Here is a tiny trained network, its code and every weight. The questions are about switching its units off for an input and a class, where a switched-off unit gives its printed mean instead of its output.

import numpy as np


def w(rows, s, z=0):
    codes = np.array(rows[::2]) - 128.0
    scale = np.full(codes.shape[1], s)
    scale[-1] = z or s
    return codes * scale


def norm(h):
    return h / np.sqrt((h * h).mean(-1, keepdims=True) + 1e-5)


def f(y):
    return np.maximum(y, 0)


def log_softmax(a):
    a = a - a.max(-1, keepdims=True)
    return a - np.log(np.exp(a).sum(-1, keepdims=True))


def net(x, mask):
    res = np.array(x, float).reshape(1, 5) / 4 @ E
    u = 0
    for l in range(3):
        y = f(norm(res) @ A[l][:, :-1].T + A[l][:, -1])
        res = res + np.where(mask[u : u + 5], y, B[l][:, -1]) @ B[l][:, :-1]
        u += 5
    return log_softmax(norm(res)[-1] @ U[:, :-1].T + U[:, -1])


A, B = {}, {}
E = w([
[90,112,192,1],'x0',
[122,72,175,158],'x1',
[180,153,34,85],'x2',
[92,221,85,76],'x3',
[204,220,163,142],'x4',
],0.0069)
A[0] = w([
[142,146,90,145,18],'0.n0',
[46,245,65,84,165],'0.n1',
[87,145,116,79,4],'0.n2',
[250,135,122,74,142],'0.n3',
[94,66,250,175,77],'0.n4',
],0.011,0.0038)
B[0] = w([
[105,214,132,120,141],'0.n0',
[197,46,68,160,254],'0.n1',
[138,150,255,146,152],'0.n2',
[189,183,55,110,207],'0.n3',
[162,83,177,141,250],'0.n4',
],0.013,0.0065)
A[1] = w([
[180,193,159,126,3],'1.n0',
[110,164,202,124,32],'1.n1',
[165,255,96,4,148],'1.n2',
[174,213,176,240,168],'1.n3',
[187,200,168,54,180],'1.n4',
],0.0099,0.0045)
B[1] = w([
[87,155,101,120,147],'1.n0',
[157,127,249,119,136],'1.n1',
[172,179,61,125,245],'1.n2',
[144,222,89,93,254],'1.n3',
[124,153,58,99,221],'1.n4',
],0.014,0.0045)
A[2] = w([
[93,167,103,248,131],'2.n0',
[170,204,132,109,2],'2.n1',
[134,226,157,43,91],'2.n2',
[104,139,169,164,56],'2.n3',
[54,88,107,114,142],'2.n4',
],0.015,0.0053)
B[2] = w([
[144,204,154,9,220],'2.n0',
[149,147,48,113,243],'2.n1',
[128,173,32,122,253],'2.n2',
[207,130,170,132,151],'2.n3',
[55,141,35,124,180],'2.n4',
],0.013,0.0039)
U = w([
[62,147,170,61,251],'0',
[135,76,128,254,122],'1',
[121,97,144,176,121],'2',
[113,130,160,212,103],'3',
[3,127,99,159,2],'4',
],0.0095,0.0025)

Each question gives the input, the list of numbers given to net, and the class t.
The units are the neurons (one row each of A and B). Each row of codes is followed by its name. A weight is (code - 128) times the scale printed after its matrix; where a second scale follows, it is the last column's (A, B and U).
mask holds one flag per neuron, layer by layer. A switched-off neuron (its flag False) gives its mean, the last column of its row in B, instead of its output. The means were averaged over made-up inputs and are rounded, as every weight is.
A unit's drop is (log p(t) with every unit on - log p(t) with that unit switched off) / (log p(t) with every unit on - log p(t) with every unit switched off).
The circuit of an input: a set's keep is (log p(t) with only the set's units on - log p(t) with every unit switched off) / (log p(t) with every unit on - log p(t) with every unit switched off). Starting from the 12 units with the biggest drops (on a tie, the unit counted first), units are removed one at a time, each time the one whose removal leaves the highest keep (on an exact tie, the one counted first), for as long as the keep stays at least 0.8.
units of the circuit, in order: the units of the circuit, biggest drop first
top k neurons: the k neurons with the biggest drops, biggest first
drop when u is switched off: that unit's drop, to one decimal
input [-7,-1,-7,-6,-5], class 0: units of the circuit, in order : 2.n0
input [-3,0,2,-4,-8], class 4: top 4 neurons : 0.n1; 2.n4; 0.n4; 0.n3
input [0,4,-5,8,-7], class 1: units of the circuit, in order : 0.n1; 2.n0
input [-8,7,5,-1,5], class 0: units of the circuit, in order : 2.n0; 0.n1
input [2,2,3,-1,-4], class 4: top 4 neurons : 0.n3; 2.n4; 0.n1; 0.n4
input [-6,-4,-2,-6,-3], class 0: units of the circuit, in order : 2.n0; 0.n1
input [1,6,5,1,-7], class 4: top 2 neurons : 2.n4; 0.n1
input [3,1,0,5,-5], class 1: top 3 neurons : 0.n1; 2.n0; 0.n2
input [5,-3,-3,8,-5], class 1: top 2 neurons : 0.n1; 2.n0
input [-6,4,-4,3,-2], class 0: top 2 neurons : 2.n0; 0.n3
input [-8,6,-4,5,5], class 0: drop when 1.n3 is switched off : -0.3
input [1,-4,-2,4,1], class 1: drop when 1.n2 is switched off : 0.0
